80,365,102,153,-572,42
827,-511,-286,-585,64,-405
gives 102

12,23,76,31 gives 76

109,63,212,150,170,47,58 gives 212

899,117,629,275,291,665,617 gives 629

780,665,618,142,628 gives 618

127,211,162,221,168,20 gives 162

205,133,97,198,68,142,115
120,106,98,103,133,196,193
122,87,174,48,219,125,55
gives 97

-981,-493,275,916,-806 gives 275

167,61,155,202 gives 155

23,-33,-41,5,31,40 gives -41
---
[ 745 -844  334  723] -> -844
[7 4 1 3 8] -> 4
[0 0 6 3 8] -> 0
[663 218 598 912] -> 218
[-144  521  227 -804  881  473] -> 521
[128 224 256 785 479] -> 224
[911 818 557 236 542] -> 818
[1 5 9 3] -> 5
[203  23 150 153  44  21] -> 23
[ 976  366  299 -511] -> 366
---
Input:
343,-567,804,-154,498
213,-117,-96,-743,-25
Output: 804, 498

Input: 2,7,6,3
Output: 7, 6

Input:
6719,8671,8375,5259,5432,7121,3837
7354,6070,7840,6048,6475,7926,2676
8069,6494,8351,7828,7390,7123,6551
Output: 8671, 8375

Input:
189,164,157,213,64
114,184,192,42,125
84,170,37,134,158
Output: 213, 192

Input: -631,403,-666,537,414
Output: 537, 414

Input: 51,37,82,13
Output: 82, 51
---
3.17; -0.44; 3.45; -0.90; -4.93; -2.61; -2.54: 3.45
-0.42; -0.03; 3.93; 4.22; 0.94; 3.77; 5.22: 3.93
-5.95; -1.70; 2.33; 4.34; 3.79; 5.39; -5.83: 2.33
-0.04; 4.88; 5.64; -0.31; 0.45; -1.44; 0.63: 5.64
0.41; 3.03; 1.52; -2.94; -1.87; -6.20; 2.25: 1.52
2.86; 0.07; -1.03; -2.63; 5.00; 2.44; -3.78: -1.03
0.47; 5.70; 0.01; -0.78; -1.16; -0.21; -1.03: 0.01
---
array([-5.94,  2.97,  0.02,  5.43,  0.15]): 5.43

array([[-4.76, -5.04, -2.63, -3.56],
       [ 1.20, -3.96,  0.04, -3.53]]): 0.04

array([4.91, 1.25, 0.93, 2.75]): 0.93

array([ 6.14, -1.25, -2.61, -2.41,  0.11, -0.47]): 0.11

array([ 5.15,  1.07,  5.03, -4.17]): 5.03

array([[ 1.48,  6.33, -2.55,  1.13, -3.33,  5.06,  2.96],
       [-1.15,  2.99, -3.10, -3.79,  5.34, -5.43,  0.78]]): -5.43

array([ 6.42, -1.69,  0.13,  0.52, -1.88,  0.83]): -1.88

array([-0.56, -0.46,  5.58,  3.69,  0.10]): 3.69

array([[-0.46, -3.61, -2.52, -5.50],
       [-1.18,  1.47,  2.78,  0.97]]): 2.78
---
0.6,1.0,1.8,-0.6,-1.2 -> 1.8, 1.0

-0.076,0.098,-0.091,-0.058 -> 0.098, -0.058

-3.7,-35.6,124.6,-32.5
-19.2,79.1,-56.1,25.9
-37.5,142.3,-138.9,143.1
-> 143.1, 142.3

-135.64,63.33,-45.89,112.58 -> 112.58, 63.33

0.893,1.627,-1.095,1.373,0.839,-1.161,0.728 -> 1.627, 1.373

-0.17,-0.10,-0.07,-0.05,-0.14,0.12 -> 0.12, -0.05

5.058,12.336,-9.738,-8.209,6.540 -> 12.336, 6.540

0.035,-0.154,-0.085,0.117
0.042,0.106,-0.063,-0.172
-> 0.117, 0.106

-1.9,10.4,-10.9,16.6 -> 16.6, 10.4

0.21,-0.16,-0.05,0.15
-0.15,0.14,-0.01,-0.20
-> 0.21, 0.15
---
3.01; -1.46; -2.41; -5.13 -> -1.46
2.35; -0.23; -5.55; 1.92; -5.91; -0.07; 0.95 -> -5.91
-3.76; 2.05; 5.53; 2.80; -0.75 -> 5.53
-2.14; 2.14; -5.81; 5.93; 1.26; -3.04 -> 5.93
-5.83; 1.20; 0.82; 3.62; -2.90 -> 0.82
-0.24; -4.26; 2.19; 5.60 -> -4.26
-1.35; -5.43; -1.77; 0.38 -> -5.43
-3.50; 4.71; -0.85; -0.94; -5.18 -> -0.85
-3.33; -4.46; 3.05; 0.92; 0.17; -5.55; -4.75 -> 0.17
5.65; -2.50; -3.14; 3.34 -> -2.50
---
[[-0.074  0.028 -0.739 -0.579  0.284]
 [-0.699 -0.708 -0.126 -0.994 -0.154]
 [ 1.219 -1.376  1.124  1.186 -0.338]] ==> -0.579

[  9.171  -6.456 -16.946  18.427   5.439   8.067] ==> 18.427

[[  6.685   4.757 -14.516   3.381   1.970   0.509  -3.268]
 [ -1.512  -3.161   3.464  15.729  11.343   8.753  18.996]] ==> 3.381

[  66.862  125.060 -185.907 -117.009  -70.565  -45.931] ==> -117.009

[ 10.2 -11.0   0.9   4.4  -0.7 -12.9] ==> 4.4

[[ 0.12 -0.03 -0.16 -0.01]
 [-0.14 -0.12  0.07 -0.08]
 [-0.07  0.14  0.04  0.04]] ==> -0.01

[[ 0.3 -0.1 -0.8  0.5 -0.4 -0.3 -0.1]
 [-0.7 -1.0 -0.7 -2.4 -0.1 -0.6 -1.2]
 [ 1.5 -0.9 -1.2 -0.3 -0.3 -1.7 -0.8]] ==> 0.5
---
-1.02; 4.86; -6.44; -5.32; -1.79; -4.77; -2.91 result: -1.02
2.32; -3.55; 0.68; -0.41; -5.42; -2.28; -2.08 result: 2.32
6.16; -2.48; 0.95; -4.37; 2.78; -6.02; -1.81 result: 6.16
0.85; 1.02; -4.76; -2.80; -2.26 result: 0.85
-3.65; -2.66; 2.36; 5.22; 1.71 result: -3.65
3.11; -1.78; -6.59; -3.18 result: 3.11
0.88; 1.93; -1.61; -0.57; -4.98; -2.32 result: 0.88
-0.30; -0.18; 5.10; 0.59; 1.05 result: -0.30
1.93; -1.02; 5.39; -4.23 result: 1.93
---
-1.27	-2.60	-1.91	-3.15	4.16	2.18	-0.16
1.98	4.45	-0.03	0.46	-1.40	-1.77	-4.93
-0.25	-0.05	1.79	0.33	-0.24	0.00	-1.66
-> -0.05

-2.25	0.42	2.28	0.09
-2.44	0.37	-2.89	-6.62
3.26	-2.59	3.55	1.16
-> -2.59

-1.91	-0.87	-0.75	-2.61	-2.13	0.25	-2.62
-6.33	0.47	-3.77	0.46	-5.14	-3.79	-5.34
-2.15	-1.58	-3.08	-1.29	-2.61	1.41	-2.74
-> -1.58

0.50	-4.94	0.15	-0.81	-0.54	0.16	4.99
0.25	-5.68	0.09	-0.12	0.10	1.32	-1.51
-0.07	-4.57	0.00	0.07	0.50	0.10	-2.42
-> -4.57

2.17	2.47	0.23	5.91	0.62	-0.13	0.16
-3.93	-2.14	1.65	-2.21	0.59	0.84	0.59
-0.93	-2.70	0.69	6.27	0.16	-0.34	0.72
-> -2.70

1.63	-0.02	-3.46	-3.31
-0.78	-1.03	-3.00	0.05
4.88	2.25	3.45	0.72
-> 2.25

1.86	3.87	-3.84	0.62	0.90
-4.51	-0.60	-1.46	-0.40	4.96
5.64	0.75	1.68	0.25	2.52
-> 0.75

-2.14	3.05	-0.88	1.78	-2.20	0.26	3.02
-0.94	-5.08	-0.78	0.72	-1.41	4.04	4.20
-0.54	-2.91	-3.06	0.93	-2.41	-3.02	-1.36
-> -2.91
---
[-0.95  2.95 -4.29 -0.68  6.32] out -4.29
[ 1.99  2.03 -1.25  5.05 -3.94] out -1.25
[-5.01  0.22 -1.18 -1.65  1.49] out -1.18
[-2.16  1.35  1.45  5.66  3.80] out 1.45
[ 3.07 -4.55  2.68  6.26 -4.69] out 2.68
[ 6.28 -2.47  3.47 -0.83 -5.97] out 3.47
---
[[258, 231, 980, 615], [417, 924, 123, 998], [446, 431, 141, 115]] ⇒ 258
[[62, 8, 44, 14, 43, 70], [89, 75, 24, 5, 60, 3], [51, 24, 40, 37, 11, 77]] ⇒ 62
[[-519, 79, -271, 90, 658, 690], [-47, 146, -386, -620, -40, -288], [-426, -177, 301, -189, 848, 628]] ⇒ -519
[[8963, 8329, 8116, 5344], [4632, 3802, 3721, 4165], [2792, 1784, 1754, 3581]] ⇒ 8963
[[75, 58, 228, 53, 40, 76, 55], [0, 64, 202, 79, 63, 45, 57], [75, 55, 218, 56, 40, 53, 56]] ⇒ 75
[[2, 2, 2, 4, 2], [2, 5, 5, 3, 6], [3, 3, 1, 7, 1]] ⇒ 2
---
[[ 22.587  20.946  -7.756 -12.523]
 [ 13.934   7.902  18.343 -17.503]
 [ 15.351   8.907  20.243  -7.548]] result: 15.351

[ 0.092  0.013  0.110  0.040 -0.116] result: 0.092

[ -8.909   9.724 -12.859 -10.436   9.490] result: -8.909

[ 14.9 -11.2  13.5 -20.3   0.6   8.0   6.0] result: 14.9

[-0.150 -0.001  0.141 -0.085 -0.007  0.191 -0.127] result: -0.150

[ 1.90  0.36 -1.13  0.66 -1.93 -0.40] result: 1.90
---
3.72; 2.49; 5.15; 0.48; -5.68; 1.83; -3.71
-5.36; -4.06; 4.22; 0.42; 1.91; 3.76; 4.02
→ 2.49

5.77; 0.98; -1.47; -0.53 → 0.98

-2.25; 0.66; 3.87; -1.63; 0.12
1.34; 3.52; 0.02; -1.45; 3.88
-2.84; 5.21; -3.35; 4.40; 4.96
→ 0.66

-0.46; -1.59; 1.30; -5.41; -4.50; 0.23
-2.29; -1.09; 2.47; -3.56; -2.25; -0.68
-2.39; -0.38; 4.25; -4.21; -3.45; -1.14
→ -1.59

4.56; -1.32; -1.17; -5.25; 1.39; 1.69; 1.57 → -1.32

0.48; -4.36; 2.12; -0.93; -0.49; 2.56
-2.51; -4.67; -1.55; -3.72; -5.28; -0.68
-3.59; -1.74; -3.72; -2.99; -3.14; -0.94
→ -4.36
